Below is a small trained network, with its code and all its weights. Each question gives an input and a target symbol and asks what happens when units are switched off, that is, made to give their printed mean instead of their output.

import numpy as np


def w(rows, s, z=0):
    codes = np.array(rows[::2]) - 128.0
    scale = np.full(codes.shape[1], s)
    scale[-1] = z or s
    return codes * scale


def f(y):
    return y / 2 * (1 + np.tanh(0.7978845608 * (y + 0.044715 * y**3)))


def softmax(a):
    e = np.exp(a - a.max(-1, keepdims=True))
    return e / e.sum(-1, keepdims=True)


def log_softmax(a):
    a = a - a.max(-1, keepdims=True)
    return a - np.log(np.exp(a).sum(-1, keepdims=True))


def net(x, mask):
    ids = ['ΞΣΨαβζηλμφ'.index(c) for c in x.split()]
    T = len(ids)
    res = E[ids] + P[:T]
    u = 0
    for l in range(2):
        r = res
        for j in range(2):
            rows = slice(4 * j, 4 * j + 4)
            q, k, v = (r @ M[l][rows].T for M in (Q, K, V))
            z = softmax(np.where(np.tri(T) > 0, q @ k.T / 4**0.5, -1e9)) @ v
            o = O[l][rows]
            res = res + np.where(mask[u + j], z, o[:, -1]) @ o[:, :-1]
        u += 2
        y = f(res @ A[l][:, :-1].T + A[l][:, -1])
        res = res + np.where(mask[u : u + 4], y, B[l][:, -1]) @ B[l][:, :-1]
        u += 4
    return log_softmax(res[-1] @ U[:, :-1].T + U[:, -1])


Q, K, V, O, A, B = {}, {}, {}, {}, {}, {}
E = w([
[138,157,177,95,72,141,115],'Ξ',
[60,192,178,108,193,89,119],'Σ',
[105,162,20,44,159,153,108],'Ψ',
[125,106,117,74,141,197,199],'α',
[92,65,164,62,81,111,151],'β',
[128,171,160,180,105,166,57],'ζ',
[112,114,134,150,175,206,156],'η',
[28,99,129,163,131,137,118],'λ',
[58,174,120,73,6,43,108],'μ',
[186,142,100,69,107,249,187],'φ',
],0.021)
P = w([
[189,93,112,131,138,72,254],'0',
[141,130,106,132,122,133,227],'1',
[183,157,129,126,115,142,164],'2',
[177,162,139,118,120,140,146],'3',
[141,164,137,114,123,127,169],'4',
[128,170,139,124,127,134,152],'5',
[127,169,156,104,123,124,144],'6',
[111,175,153,110,126,121,142],'7',
[98,162,168,84,120,104,140],'8',
[92,178,168,98,126,108,121],'9',
[98,184,181,91,123,108,106],'10',
[92,179,189,72,120,98,91],'11',
[107,170,216,38,98,86,101],'12',
],0.0089)
Q[0] = w([
[115,104,67,158,105,95,96],'L0H0',
[45,56,207,160,31,198,29],'L0H0',
[44,213,133,83,136,157,107],'L0H0',
[108,215,59,53,41,146,139],'L0H0',
[228,54,20,151,159,2,45],'L0H1',
[171,127,147,38,228,134,209],'L0H1',
[151,100,206,148,109,103,124],'L0H1',
[120,113,100,146,145,90,197],'L0H1',
],0.0067)
K[0] = w([
[142,2,158,109,18,98,72],'L0H0',
[93,112,148,140,91,93,45],'L0H0',
[106,224,54,86,240,62,112],'L0H0',
[138,203,41,51,91,118,136],'L0H0',
[207,20,138,239,101,181,151],'L0H1',
[163,96,26,151,144,120,111],'L0H1',
[128,135,217,140,175,151,181],'L0H1',
[84,143,97,167,94,202,201],'L0H1',
],0.0071)
V[0] = w([
[87,162,39,78,79,120,104],'L0H0',
[123,122,23,54,150,89,59],'L0H0',
[146,162,161,125,52,90,172],'L0H0',
[89,105,180,174,36,175,142],'L0H0',
[224,49,224,179,223,155,184],'L0H1',
[142,244,35,98,174,2,146],'L0H1',
[196,81,63,179,122,84,47],'L0H1',
[138,157,213,145,169,127,19],'L0H1',
],0.0079)
O[0] = w([
[130,108,105,141,59,144,99,162],'L0H0',
[60,96,103,103,78,238,100,120],'L0H0',
[247,142,100,132,95,188,124,159],'L0H0',
[201,141,183,133,74,115,157,139],'L0H0',
[154,134,39,111,107,127,146,1],'L0H1',
[82,158,174,87,106,169,56,205],'L0H1',
[114,128,120,158,2,182,184,52],'L0H1',
[100,149,153,149,123,160,151,107],'L0H1',
],0.0081,0.014)
A[0] = w([
[164,28,114,197,111,35,102,216],'L0N0',
[143,103,26,140,135,143,38,113],'L0N1',
[81,77,255,70,171,107,189,202],'L0N2',
[100,77,203,203,148,193,88,1],'L0N3',
],0.0057,0.0039)
B[0] = w([
[72,90,154,246,119,90,99,132],'L0N0',
[59,116,202,71,101,130,160,126],'L0N1',
[188,129,110,135,130,145,41,249],'L0N2',
[164,119,107,1,84,105,151,180],'L0N3',
],0.011,0.013)
Q[1] = w([
[42,116,113,110,2,56,150],'L1H0',
[148,55,116,91,135,167,165],'L1H0',
[97,161,130,68,167,150,184],'L1H0',
[182,201,248,64,152,125,55],'L1H0',
[153,62,139,129,52,232,209],'L1H1',
[90,91,180,172,141,104,185],'L1H1',
[157,101,80,139,148,156,81],'L1H1',
[130,176,207,212,136,99,131],'L1H1',
],0.0093)
K[1] = w([
[190,165,108,198,73,38,240],'L1H0',
[231,56,201,54,224,145,203],'L1H0',
[244,64,180,157,206,142,118],'L1H0',
[84,179,172,2,117,146,114],'L1H0',
[60,176,121,103,61,167,252],'L1H1',
[154,77,65,147,152,112,160],'L1H1',
[77,128,170,59,206,145,48],'L1H1',
[157,158,108,156,162,15,86],'L1H1',
],0.007)
V[1] = w([
[152,123,41,156,8,181,94],'L1H0',
[173,89,58,142,98,118,137],'L1H0',
[125,250,146,151,92,2,108],'L1H0',
[154,177,227,191,158,83,172],'L1H0',
[76,67,143,129,133,156,147],'L1H1',
[171,109,108,240,138,136,155],'L1H1',
[85,44,123,106,135,163,131],'L1H1',
[242,139,114,20,217,234,145],'L1H1',
],0.006)
O[1] = w([
[203,136,151,84,77,200,148,87],'L1H0',
[171,84,147,92,56,142,213,44],'L1H0',
[232,69,83,186,12,197,23,167],'L1H0',
[204,170,138,174,180,38,166,106],'L1H0',
[85,199,146,124,71,69,127,85],'L1H1',
[136,168,254,135,44,60,165,4],'L1H1',
[17,205,213,155,27,85,146,103],'L1H1',
[122,129,117,102,66,203,184,240],'L1H1',
],0.0061,0.012)
A[1] = w([
[133,123,178,135,254,112,159,197],'L1N0',
[243,182,55,189,176,104,134,3],'L1N1',
[122,98,213,50,177,159,139,54],'L1N2',
[140,62,37,137,41,163,72,191],'L1N3',
],0.0071,0.0021)
B[1] = w([
[133,63,236,135,159,187,220,210],'L1N0',
[114,192,80,119,127,1,154,201],'L1N1',
[102,173,165,200,89,132,32,208],'L1N2',
[82,150,188,143,236,155,136,252],'L1N3',
],0.0086,0.015)
U = w([
[154,123,238,133,85,213,127,182],'Ξ',
[173,143,126,17,104,173,155,144],'Σ',
[116,85,159,237,83,170,109,105],'Ψ',
[152,199,156,181,84,161,119,79],'α',
[127,165,217,120,137,167,180,3],'β',
[152,36,160,58,67,110,97,230],'ζ',
[155,88,173,2,116,146,148,66],'η',
[157,140,50,148,163,176,107,125],'λ',
[96,133,152,114,86,148,124,171],'μ',
[181,155,159,17,92,118,112,88],'φ',
],0.0072,0.0052)

Each question gives the input, a string of symbols that net reads in full, and the target symbol t.
The units are the heads (4 rows each of Q, K, V and O) and the neurons (one row each of A and B). Each row of codes is followed by its name. A weight is (code - 128) times the scale printed after its matrix; where a second scale follows, it is the last column's (O, A, B and U).
mask holds one flag per unit, layer by layer, with each layer's heads first. A switched-off unit (its flag False) gives its mean, the last column of its rows in O or B, instead of its output. The means were averaged over made-up inputs and are rounded, as every weight is.
A unit's drop is (log p(t) with every unit on - log p(t) with that unit switched off) / (log p(t) with every unit on - log p(t) with every unit switched off).
The circuit of an input: a set's keep is (log p(t) with only the set's units on - log p(t) with every unit switched off) / (log p(t) with every unit on - log p(t) with every unit switched off). Starting from all 12 units, units are removed one at a time, each time the one whose removal leaves the highest keep (on an exact tie, the one counted first), for as long as the keep stays at least 0.8.
circuit, biggest first: the units of the circuit, biggest drop first
most important unit: the unit with the biggest drop
k most important neurons: the k neurons with the biggest drops, biggest first
which heads matter: for each layer, one digit per head in row order, 1 if its drop is at least 0.15 and else 0, layers parted by /
input η ζ η, target β: which heads matter -> 11 / 11
input μ η φ α λ, target Ξ: 2 most important neurons -> [L1N3; L1N1]
input η η φ μ λ μ Ψ μ β, target μ: 3 most important neurons -> [L0N1; L1N0; L0N2]
input η β α η β η Ψ β η μ, target μ: circuit, biggest first -> [L0H0; L1H1]
input β η Ψ Σ λ α, target μ: circuit, biggest first -> [L0H0; L1H1; L1H0; L0N1]
input μ Σ φ μ, target Ξ: circuit, biggest first -> [L1H0; L1N3]
input φ φ η ζ μ Ξ η Σ β Ξ α Ξ, target λ: most important unit -> L0H1
input μ Σ λ, target λ: circuit, biggest first -> [L1N0; L0H1; L1H1]
input α η Σ φ φ, target λ: 2 most important neurons -> [L0N3; L1N0]
input η μ μ η ζ η η λ η α Σ, target λ: circuit, biggest first -> [L0N2; L1H0; L1H1]
input η ζ Ξ, target φ: which heads matter -> 10 / 11
input μ Ξ μ μ η ζ Ξ η η Σ, target λ: circuit, biggest first -> [L1H0; L0N2; L1H1]
input Ψ ζ μ, target μ: circuit, biggest first -> [L0H0; L1H1; L0N1]
input η η λ, target Ψ: 3 most important neurons -> [L0N0; L0N3; L0N2]
input μ Ξ Ψ φ α ζ λ Ξ η η η μ Σ, target μ: circuit, biggest first -> [L0H0; L1H0; L0N1; L1N2]
input μ η λ η β ζ η μ η η Ψ, target μ: circuit, biggest first -> [L0H0; L0N1; L1H1]
input η η μ η λ, target Ξ: 3 most important neurons -> [L0N2; L1N3; L1N1]
input μ η Ξ λ ζ ζ η Σ ζ Ψ η φ, target μ: circuit, biggest first -> [L0H0; L1H1; L0N1]
input η μ η λ φ λ η φ β η μ β, target Ξ: which heads matter -> 10 / 10
input μ μ Σ η ζ ζ λ λ, target λ: 2 most important neurons -> [L1N0; L0N3]
input μ β Σ η ζ β η φ β Ξ, target λ: 2 most important neurons -> [L0N3; L1N0]
input η φ η η η Ψ η η η η β η λ, target μ: most important unit -> L1H0
input η η ζ, target α: 2 most important neurons -> [L0N3; L1N1]
input β η η η η Σ η Ξ η ζ φ, target λ: which heads matter -> 10 / 10
